Below is a small trained network, with its code and all its weights. Each question gives an input and a target symbol and asks what happens when units are switched off, that is, made to give their printed mean instead of their output.

import numpy as np


def w(rows, s, z=0):
    codes = np.array(rows[::2]) - 128.0
    scale = np.full(codes.shape[1], s)
    scale[-1] = z or s
    return codes * scale


def norm(h):
    return h / np.sqrt((h * h).mean(-1, keepdims=True) + 1e-5)


def f(y):
    return y / 2 * (1 + np.tanh(0.7978845608 * (y + 0.044715 * y**3)))


def softmax(a):
    e = np.exp(a - a.max(-1, keepdims=True))
    return e / e.sum(-1, keepdims=True)


def log_softmax(a):
    a = a - a.max(-1, keepdims=True)
    return a - np.log(np.exp(a).sum(-1, keepdims=True))


def net(x, mask):
    ids = ['αβδεζηθλμπστφψω'.index(c) for c in x.split()]
    T = len(ids)
    res = E[ids] + P[:T]
    u = 0
    for l in range(2):
        q, k, v = (norm(res) @ M[l].T for M in (Q, K, V))
        z = softmax(np.where(np.tri(T) > 0, q @ k.T / 3**0.5, -1e9)) @ v
        res = res + np.where(mask[u], z, O[l][:, -1]) @ O[l][:, :-1]
        u += 1
        y = f(norm(res) @ A[l][:, :-1].T + A[l][:, -1])
        res = res + np.where(mask[u : u + 8], y, B[l][:, -1]) @ B[l][:, :-1]
        u += 8
    return log_softmax(norm(res)[-1] @ U[:, :-1].T + U[:, -1])


Q, K, V, O, A, B = {}, {}, {}, {}, {}, {}
E = w([
[130,111,21],'α',
[6,137,59],'β',
[154,66,107],'δ',
[98,160,146],'ε',
[192,74,113],'ζ',
[107,110,194],'η',
[94,148,149],'θ',
[83,98,128],'λ',
[142,75,116],'μ',
[113,64,113],'π',
[195,189,123],'σ',
[146,149,172],'τ',
[140,76,115],'φ',
[102,173,162],'ψ',
[119,50,112],'ω',
],0.022)
P = w([
[180,26,1],'0',
[114,86,74],'1',
[100,72,67],'2',
[88,65,53],'3',
[77,87,61],'4',
[68,92,54],'5',
[68,92,75],'6',
],0.0041)
Q[0] = w([
[157,117,137],'L0H0',
[205,8,202],'L0H0',
[77,190,115],'L0H0',
],0.012)
K[0] = w([
[254,119,98],'L0H0',
[82,119,154],'L0H0',
[123,84,131],'L0H0',
],0.0078)
V[0] = w([
[148,76,70],'L0H0',
[2,138,163],'L0H0',
[200,233,223],'L0H0',
],0.0047)
O[0] = w([
[199,82,181,226],'L0H0',
[171,104,1,2],'L0H0',
[217,37,231,29],'L0H0',
],0.0044,0.0014)
A[0] = w([
[140,89,84,205],'L0N0',
[102,94,134,246],'L0N1',
[58,189,167,235],'L0N2',
[168,192,95,134],'L0N3',
[109,84,178,252],'L0N4',
[253,92,177,187],'L0N5',
[72,127,116,202],'L0N6',
[193,137,184,3],'L0N7',
],0.015,0.0018)
B[0] = w([
[90,40,161,186],'L0N0',
[122,75,206,164],'L0N1',
[14,210,167,184],'L0N2',
[206,146,164,183],'L0N3',
[81,169,219,161],'L0N4',
[61,158,164,254],'L0N5',
[254,115,152,166],'L0N6',
[139,125,73,174],'L0N7',
],0.0085,0.0083)
Q[1] = w([
[91,30,188],'L1H0',
[137,205,39],'L1H0',
[54,55,254],'L1H0',
],0.0097)
K[1] = w([
[138,66,152],'L1H0',
[141,6,147],'L1H0',
[134,97,70],'L1H0',
],0.011)
V[1] = w([
[139,47,69],'L1H0',
[2,75,241],'L1H0',
[92,155,174],'L1H0',
],0.0066)
O[1] = w([
[191,194,100,86],'L1H0',
[168,163,253,249],'L1H0',
[52,153,15,170],'L1H0',
],0.0062,0.0017)
A[1] = w([
[52,185,215,191],'L1N0',
[53,121,32,127],'L1N1',
[202,76,245,2],'L1N2',
[169,131,160,173],'L1N3',
[163,13,145,146],'L1N4',
[217,2,41,86],'L1N5',
[156,145,147,123],'L1N6',
[140,210,151,122],'L1N7',
],0.0075,0.0037)
B[1] = w([
[209,110,3,253],'L1N0',
[12,61,134,129],'L1N1',
[138,50,124,142],'L1N2',
[243,143,140,159],'L1N3',
[188,122,64,201],'L1N4',
[159,229,66,164],'L1N5',
[144,136,135,135],'L1N6',
[185,124,108,180],'L1N7',
],0.0068,0.005)
U = w([
[133,119,149,95],'α',
[144,107,125,171],'β',
[99,116,252,62],'δ',
[116,128,27,202],'ε',
[136,120,150,126],'ζ',
[125,123,143,99],'η',
[235,157,126,150],'θ',
[56,105,152,225],'λ',
[114,125,119,60],'μ',
[126,124,94,133],'π',
[136,117,193,167],'σ',
[131,118,151,138],'τ',
[126,127,108,64],'φ',
[9,106,53,3],'ψ',
[134,125,128,50],'ω',
],0.02,0.0056)

Each question gives the input, a string of symbols that net reads in full, and the target symbol t.
The units are the heads (3 rows each of Q, K, V and O) and the neurons (one row each of A and B). Each row of codes is followed by its name. A weight is (code - 128) times the scale printed after its matrix; where a second scale follows, it is the last column's (O, A, B and U).
mask holds one flag per unit, layer by layer, with each layer's heads first. A switched-off unit (its flag False) gives its mean, the last column of its rows in O or B, instead of its output. The means were averaged over made-up inputs and are rounded, as every weight is.
A unit's drop is (log p(t) with every unit on - log p(t) with that unit switched off) / (log p(t) with every unit on - log p(t) with every unit switched off).
The circuit of an input: a set's keep is (log p(t) with only the set's units on - log p(t) with every unit switched off) / (log p(t) with every unit on - log p(t) with every unit switched off). Starting from the 12 units with the biggest drops (on a tie, the unit counted first), units are removed one at a time, each time the one whose removal leaves the highest keep (on an exact tie, the one counted first), for as long as the keep stays at least 0.8.
units of the circuit, in order: the units of the circuit, biggest drop first
top k neurons: the k neurons with the biggest drops, biggest first
top k neurons in layer l: the k neurons of layer l with the biggest drops, biggest first
drop when u is switched off: that unit's drop, to one decimal
input π λ λ μ φ, target θ: top 3 neurons -> L0N5, L0N2, L1N5
input θ τ ε, target ε: units of the circuit, in order -> L1N0
input θ λ θ σ σ φ, target ε: top 2 neurons -> L0N5, L1N5
input ε σ η, target λ: units of the circuit, in order -> L0N3, L1N0, L0N2
input ψ τ σ σ σ ζ, target λ: units of the circuit, in order -> L0N5, L0N6
input θ ψ τ, target ε: top 2 neurons -> L1N0, L0N6
input θ σ ψ θ, target ε: top 4 neurons -> L1N0, L0N5, L0N6, L0N4
input θ φ μ, target ε: top 2 neurons -> L0N5, L0N4
input θ ε δ, target ε: top 3 neurons -> L0N5, L0N4, L1N5
input σ σ τ, target λ: units of the circuit, in order -> L1H0, L0N7
input σ τ τ, target λ: top 2 neurons in layer 0 -> L0N5, L0N6
input λ λ τ θ, target θ: top 2 neurons in layer 0 -> L0N6, L0N5
input ε θ θ, target ψ: drop when L1N4 is switched off -> 0.1
input θ ω τ, target ε: drop when L1N0 is switched off -> 0.2
input σ τ μ, target λ: drop when L1H0 is switched off -> 0.2
input θ β θ, target ε: top neuron in layer 0 -> L0N2
